Here is a tiny trained network, its code and every weight. The questions are about switching its units off for an input and a class, where a switched-off unit gives its printed mean instead of its output.

import numpy as np


def w(rows, s, z=0):
    codes = np.array(rows[::2]) - 128.0
    scale = np.full(codes.shape[1], s)
    scale[-1] = z or s
    return codes * scale


def f(y):
    return y / 2 * (1 + np.tanh(0.7978845608 * (y + 0.044715 * y**3)))


def log_softmax(a):
    a = a - a.max(-1, keepdims=True)
    return a - np.log(np.exp(a).sum(-1, keepdims=True))


def net(x, mask):
    res = np.array(x, float).reshape(1, 3) / 4 @ E
    y = f(res @ A[0][:, :-1].T + A[0][:, -1])
    res = res + np.where(mask, y, B[0][:, -1]) @ B[0][:, :-1]
    return log_softmax(res[-1] @ U[:, :-1].T + U[:, -1])


A, B = {}, {}
E = w([
[211,116,158,127,128,148,128,61,37],'x0',
[4,91,153,124,124,132,120,1,89],'x1',
[150,134,242,135,126,110,123,190,152],'x2',
],0.0086)
A[0] = w([
[24,128,114,126,127,131,126,164,177,192],'neuron 0',
[74,127,27,128,130,137,127,92,138,175],'neuron 1',
[91,119,126,126,129,133,132,101,120,115],'neuron 2',
[90,130,94,129,129,129,131,43,115,203],'neuron 3',
[100,133,78,129,133,128,126,157,147,98],'neuron 4',
[164,129,69,134,133,138,134,100,122,2],'neuron 5',
[109,133,109,122,116,133,135,115,136,68],'neuron 6',
[192,134,62,127,128,134,128,209,140,170],'neuron 7',
[155,121,124,155,150,135,127,113,139,84],'neuron 8',
[203,131,155,127,125,135,128,144,117,175],'neuron 9',
[44,133,91,132,134,127,132,241,194,143],'neuron 10',
[126,133,3,129,127,128,132,104,133,118],'neuron 11',
[99,118,107,120,115,129,127,175,137,117],'neuron 12',
[216,132,81,128,129,130,130,104,109,164],'neuron 13',
[159,113,130,119,121,148,130,134,115,37],'neuron 14',
[122,132,191,140,130,138,132,136,144,97],'neuron 15',
[102,143,143,119,125,125,132,101,132,186],'neuron 16',
[215,129,112,131,129,124,128,208,129,182],'neuron 17',
],0.023,0.0066)
B[0] = w([
[123,176,188,150,135,3,180,129,106,226],'neuron 0',
[127,69,76,132,128,40,130,105,101,229],'neuron 1',
[149,48,128,118,139,150,109,157,124,168],'neuron 2',
[121,41,101,116,129,164,89,90,118,230],'neuron 3',
[132,97,196,131,133,170,150,121,178,166],'neuron 4',
[137,88,96,99,133,130,112,181,85,152],'neuron 5',
[117,99,135,85,138,92,151,127,167,140],'neuron 6',
[128,139,48,148,130,174,129,60,207,228],'neuron 7',
[140,119,133,115,132,124,149,156,142,130],'neuron 8',
[121,170,93,113,130,48,127,167,88,184],'neuron 9',
[138,197,169,179,122,208,135,120,224,252],'neuron 10',
[124,118,52,95,129,51,104,122,95,209],'neuron 11',
[120,141,137,138,128,156,155,144,162,162],'neuron 12',
[120,199,229,150,125,115,157,169,114,186],'neuron 13',
[132,104,145,90,148,107,167,176,185,134],'neuron 14',
[128,79,111,107,135,109,131,131,85,154],'neuron 15',
[125,86,154,159,109,120,102,114,131,163],'neuron 16',
[132,151,33,121,124,204,118,116,168,229],'neuron 17',
],0.029,0.023)
U = w([
[152,163,71,90,119,116,125,152,82,68],'0',
[110,56,140,119,116,73,89,91,37,248],'1',
[130,184,252,181,118,125,186,157,111,142],'2',
[157,215,108,153,118,146,183,124,195,117],'3',
[164,39,175,43,194,216,218,140,213,5],'4',
[124,43,154,147,89,255,55,33,114,51],'5',
],0.0069,0.0036)

Each question gives the input, the list of numbers given to net, and the class t.
The units are the neurons (one row each of A and B). Each row of codes is followed by its name. A weight is (code - 128) times the scale printed after its matrix; where a second scale follows, it is the last column's (A, B and U).
mask holds one flag per neuron, in row order. A switched-off neuron (its flag False) gives its mean, the last column of its row in B, instead of its output. The means were averaged over made-up inputs and are rounded, as every weight is.
A unit's drop is (log p(t) with every unit on - log p(t) with that unit switched off) / (log p(t) with every unit on - log p(t) with every unit switched off).
The circuit of an input: a set's keep is (log p(t) with only the set's units on - log p(t) with every unit switched off) / (log p(t) with every unit on - log p(t) with every unit switched off). Starting from the 12 units with the biggest drops (on a tie, the unit counted first), units are removed one at a time, each time the one whose removal leaves the highest keep (on an exact tie, the one counted first), for as long as the keep stays at least 0.8.
circuit, biggest first: the units of the circuit, biggest drop first
top k neurons: the k neurons with the biggest drops, biggest first
drop when u is switched off: that unit's drop, to one decimal
input [8,2,0], class 2: circuit, biggest first	[neuron 13; neuron 17]
input [-7,7,2], class 2: circuit, biggest first	[neuron 0]
input [-4,0,1], class 2: circuit, biggest first	[neuron 17; neuron 7]
input [6,7,-2], class 5: top 4 neurons	[neuron 0; neuron 3; neuron 9; neuron 11]
input [-8,2,-5], class 2: top 4 neurons	[neuron 10; neuron 0; neuron 7; neuron 17]
input [7,5,5], class 1: top 3 neurons	[neuron 10; neuron 7; neuron 17]
input [2,5,-1], class 5: top 4 neurons	[neuron 0; neuron 9; neuron 11; neuron 3]
input [-6,0,2], class 2: top 2 neurons	[neuron 17; neuron 0]
input [1,2,7], class 1: top 2 neurons	[neuron 10; neuron 17]
input [7,0,5], class 0: top 4 neurons	[neuron 10; neuron 0; neuron 9; neuron 7]
input [6,7,6], class 5: top 4 neurons	[neuron 0; neuron 1; neuron 11; neuron 9]
input [5,1,5], class 0: top 2 neurons	[neuron 10; neuron 3]
input [2,7,7], class 5: top 2 neurons	[neuron 0; neuron 1]
input [1,-5,-6], class 0: circuit, biggest first	[neuron 11]
input [-5,6,3], class 2: top 2 neurons	[neuron 0; neuron 11]
input [7,-2,8], class 0: top 2 neurons	[neuron 10; neuron 9]
input [5,7,-1], class 5: top 2 neurons	[neuron 0; neuron 3]
input [-3,3,1], class 2: drop when neuron 17 is switched off	0.1
input [8,-1,-6], class 1: drop when neuron 7 is switched off	0.0
input [5,-2,-4], class 0: drop when neuron 10 is switched off	0.9
